Below are the code and all the weights of a small trained network. Each question names an input and a target symbol and asks about switching units off, where a switched-off unit gives its printed mean instead of its output.

import numpy as np


def w(rows, s, z=0):
    codes = np.array(rows[::2]) - 128.0
    scale = np.full(codes.shape[1], s)
    scale[-1] = z or s
    return codes * scale


def softmax(a):
    e = np.exp(a - a.max(-1, keepdims=True))
    return e / e.sum(-1, keepdims=True)


def log_softmax(a):
    a = a - a.max(-1, keepdims=True)
    return a - np.log(np.exp(a).sum(-1, keepdims=True))


def net(x, mask):
    ids = ['ΔΘΞΣεζτφ'.index(c) for c in x.split()]
    T = len(ids)
    res = E[ids] + P[:T]
    u = 0
    for l in range(2):
        r = res
        for j in range(3):
            rows = slice(4 * j, 4 * j + 4)
            q, k, v = (r @ M[l][rows].T for M in (Q, K, V))
            z = softmax(np.where(np.tri(T) > 0, q @ k.T / 4**0.5, -1e9)) @ v
            o = O[l][rows]
            res = res + np.where(mask[u + j], z, o[:, -1]) @ o[:, :-1]
        u += 3
    return log_softmax(res[-1] @ U[:, :-1].T + U[:, -1])


Q, K, V, O = {}, {}, {}, {}
E = w([
[87,13,113,137,151,112,127,125],'Δ',
[106,149,199,95,4,98,168,73],'Θ',
[79,158,157,110,165,94,219,154],'Ξ',
[77,89,106,19,200,157,133,59],'Σ',
[121,135,212,156,186,111,116,88],'ε',
[2,157,158,170,164,164,167,126],'ζ',
[87,166,149,167,116,165,130,174],'τ',
[129,173,140,197,157,172,193,72],'φ',
],0.0088)
P = w([
[215,135,176,71,147,210,127,167],'0',
[95,220,24,181,89,51,76,104],'1',
[92,48,185,136,91,254,148,103],'2',
[101,197,15,154,62,32,72,70],'3',
[94,31,181,115,57,253,155,80],'4',
[82,175,28,131,40,8,71,38],'5',
[56,21,181,114,90,237,173,131],'6',
],0.0058)
Q[0] = w([
[77,158,165,176,136,36,124,84],'L0H1',
[147,147,56,176,148,49,117,141],'L0H1',
[150,4,146,75,179,238,99,223],'L0H1',
[10,241,121,198,108,23,138,75],'L0H1',
[183,105,116,97,105,140,134,117],'L0H2',
[204,61,113,101,98,155,86,146],'L0H2',
[65,28,104,148,169,193,176,121],'L0H2',
[80,167,106,142,88,167,109,87],'L0H2',
[108,94,108,190,124,156,143,103],'L0H3',
[177,125,140,63,170,130,182,127],'L0H3',
[146,149,96,95,128,111,127,182],'L0H3',
[112,117,86,92,133,97,96,71],'L0H3',
],0.023)
K[0] = w([
[146,48,119,71,109,119,78,68],'L0H1',
[68,54,74,189,150,72,145,72],'L0H1',
[133,211,183,186,224,144,87,224],'L0H1',
[129,41,44,38,3,140,74,108],'L0H1',
[95,150,107,115,167,188,101,119],'L0H2',
[43,197,119,85,183,187,56,112],'L0H2',
[230,168,125,202,206,201,173,213],'L0H2',
[155,88,169,196,57,117,85,158],'L0H2',
[150,195,103,61,149,190,75,141],'L0H3',
[127,144,193,136,72,50,189,134],'L0H3',
[100,70,90,139,126,80,149,139],'L0H3',
[135,154,112,232,168,93,121,165],'L0H3',
],0.017)
V[0] = w([
[61,122,101,26,116,205,23,133],'L0H1',
[110,129,144,102,58,113,131,234],'L0H1',
[91,246,206,93,139,126,140,100],'L0H1',
[129,93,208,133,130,44,10,162],'L0H1',
[73,89,153,219,134,74,171,138],'L0H2',
[221,86,154,182,52,124,133,148],'L0H2',
[183,125,139,131,91,164,108,134],'L0H2',
[179,80,135,155,96,38,181,145],'L0H2',
[130,80,162,129,69,121,184,102],'L0H3',
[137,105,83,198,198,181,105,151],'L0H3',
[150,85,139,92,170,124,183,171],'L0H3',
[88,64,96,170,106,167,111,116],'L0H3',
],0.011)
O[0] = w([
[133,24,35,119,201,174,96,215,185],'L0H1',
[132,111,97,176,75,66,195,227,129],'L0H1',
[112,97,227,141,207,65,166,166,253],'L0H1',
[142,142,142,184,63,130,2,178,72],'L0H1',
[87,51,177,119,128,107,67,159,130],'L0H2',
[217,28,103,183,176,66,189,85,122],'L0H2',
[181,102,108,173,146,113,181,105,154],'L0H2',
[158,26,105,77,164,47,113,101,33],'L0H2',
[116,98,123,122,93,187,106,79,121],'L0H3',
[141,87,112,135,247,65,203,121,143],'L0H3',
[150,84,115,35,161,113,87,118,118],'L0H3',
[112,121,136,171,193,118,194,50,119],'L0H3',
],0.0074,0.0038)
Q[1] = w([
[131,210,77,100,110,115,52,83],'L1H1',
[65,56,159,154,149,169,101,128],'L1H1',
[107,170,147,172,112,6,93,56],'L1H1',
[176,40,208,133,28,213,193,107],'L1H1',
[153,230,48,57,128,97,46,96],'L1H2',
[70,167,199,84,114,233,222,205],'L1H2',
[220,176,116,142,122,13,109,149],'L1H2',
[150,109,164,138,25,133,109,90],'L1H2',
[64,142,238,40,225,198,164,84],'L1H3',
[111,113,110,167,163,7,116,164],'L1H3',
[144,151,195,117,223,157,133,166],'L1H3',
[101,32,171,85,165,217,135,56],'L1H3',
],0.016)
K[1] = w([
[96,159,80,206,186,116,87,117],'L1H1',
[202,98,129,120,139,119,99,198],'L1H1',
[84,78,101,87,70,77,121,25],'L1H1',
[252,182,176,22,175,155,123,137],'L1H1',
[57,170,95,154,99,192,90,98],'L1H2',
[197,97,202,121,140,234,143,178],'L1H2',
[54,146,169,177,132,65,140,95],'L1H2',
[157,136,150,192,89,92,105,125],'L1H2',
[184,108,206,89,165,220,204,160],'L1H3',
[148,87,144,121,147,46,132,128],'L1H3',
[114,128,175,134,169,118,129,183],'L1H3',
[92,87,174,110,109,234,153,123],'L1H3',
],0.019)
V[1] = w([
[85,42,87,195,218,155,96,180],'L1H1',
[154,164,180,222,175,145,36,80],'L1H1',
[139,206,28,164,151,159,180,59],'L1H1',
[159,156,147,38,177,181,128,117],'L1H1',
[117,117,99,31,189,59,114,125],'L1H2',
[248,122,76,71,143,191,116,153],'L1H2',
[173,120,202,115,183,163,153,192],'L1H2',
[167,253,114,130,106,35,111,196],'L1H2',
[107,123,164,176,130,77,137,128],'L1H3',
[142,156,79,177,116,161,67,108],'L1H3',
[56,188,55,135,140,79,103,141],'L1H3',
[189,122,159,99,186,202,136,184],'L1H3',
],0.015)
O[1] = w([
[143,90,65,202,99,195,143,160,129],'L1H1',
[183,153,100,56,132,209,94,141,119],'L1H1',
[133,45,151,97,128,138,126,30,126],'L1H1',
[163,135,169,189,178,132,58,108,169],'L1H1',
[164,173,82,176,154,125,143,118,128],'L1H2',
[123,117,53,68,143,67,104,97,156],'L1H2',
[201,89,99,33,144,141,144,172,251],'L1H2',
[142,10,136,185,145,92,134,125,122],'L1H2',
[182,140,93,99,141,139,149,108,144],'L1H3',
[124,82,150,100,125,95,80,150,65],'L1H3',
[151,130,159,131,174,155,52,134,89],'L1H3',
[69,120,141,148,56,163,168,116,209],'L1H3',
],0.012)
U = w([
[40,98,160,85,132,123,77,156,93],'Δ',
[98,3,125,147,148,174,135,140,96],'Θ',
[82,93,188,161,143,226,88,151,84],'Ξ',
[156,95,113,74,190,152,29,180,142],'Σ',
[78,58,150,162,176,156,7,110,254],'ε',
[132,107,159,186,207,107,88,145,173],'ζ',
[77,124,62,132,154,153,77,122,118],'τ',
[113,90,168,109,182,173,90,75,68],'φ',
],0.0034,0.0047)

Each question gives the input, a string of symbols that net reads in full, and the target symbol t.
The units are the heads (4 rows each of Q, K, V and O). Each row of codes is followed by its name. A weight is (code - 128) times the scale printed after its matrix; where a second scale follows, it is the last column's (O and U).
mask holds one flag per head, layer by layer. A switched-off head (its flag False) gives its mean, the last column of its rows in O, instead of its output. The means were averaged over made-up inputs and are rounded, as every weight is.
A unit's drop is (log p(t) with every unit on - log p(t) with that unit switched off) / (log p(t) with every unit on - log p(t) with every unit switched off).
The circuit of an input: a set's keep is (log p(t) with only the set's units on - log p(t) with every unit switched off) / (log p(t) with every unit on - log p(t) with every unit switched off). Starting from all 6 units, units are removed one at a time, each time the one whose removal leaves the highest keep (on an exact tie, the one counted first), for as long as the keep stays at least 0.8.
circuit, biggest first: the units of the circuit, biggest drop first
most important unit: the unit with the biggest drop
heads that matter: for each layer, one digit per head in row order, 1 if its drop is at least 0.15 and else 0, layers parted by /
drop when u is switched off: that unit's drop, to one decimal
input τ Ξ Δ φ Θ, target Θ: most important unit -> L0H1
input ε ε Θ τ τ Δ, target ε: heads that matter -> 100 / 011
input ζ Δ ζ, target Ξ: circuit, biggest first -> (L0H2 L1H2 L1H3)
input φ Δ ε ε τ, target φ: heads that matter -> 100 / 100
input Θ Ξ Ξ ε Δ ε, target ε: circuit, biggest first -> (L0H1 L1H2 L1H3)
input Ξ φ τ τ, target Σ: heads that matter -> 001 / 001
input ε τ Ξ φ ε, target Σ: heads that matter -> 100 / 110
input Θ Θ ε Δ ζ, target Δ: circuit, biggest first -> (L0H3 L1H1 L1H2)
input τ Θ ε ζ, target ζ: heads that matter -> 110 / 011
input ε τ Δ τ ε τ, target ε: circuit, biggest first -> (L0H1 L1H3 L1H2)
input τ τ φ Θ, target ζ: circuit, biggest first -> (L1H2 L1H3 L0H2)
input ε ε Θ, target Σ: circuit, biggest first -> (L1H1 L0H1)
input τ Σ ζ ε Σ τ, target τ: circuit, biggest first -> (L0H1 L1H2)
input τ Δ Σ, target Θ: circuit, biggest first -> (L0H1 L1H1 L0H2 L1H2)
input τ ε τ ε, target Ξ: circuit, biggest first -> (L1H2 L0H1 L0H2 L1H1)
input Δ Δ Θ ε τ ε ε, target τ: circuit, biggest first -> (L1H2 L0H3 L0H2 L1H1)
input ζ Ξ Δ τ τ ε Ξ, target Ξ: most important unit -> L1H2
input Σ Σ τ Σ Δ, target ε: circuit, biggest first -> (L0H2 L1H1 L1H3)
input τ Δ Σ Θ τ ε Ξ, target Θ: circuit, biggest first -> (L0H1 L1H2 L1H1 L0H2)
input τ ζ ζ ζ Ξ τ, target Σ: most important unit -> L1H3
input Σ Ξ Σ φ, target τ: circuit, biggest first -> (L1H2 L0H1)
input τ τ Δ Θ ζ Δ Δ, target Θ: heads that matter -> 110 / 110
input τ ζ ε Ξ, target Δ: heads that matter -> 110 / 100
input τ τ Δ ε τ, target Θ: heads that matter -> 110 / 110
input Σ Ξ Θ Σ Θ ε, target ζ: drop when L1H1 is switched off -> 0.3
input φ Δ Θ τ, target ζ: drop when L0H2 is switched off -> 1.4
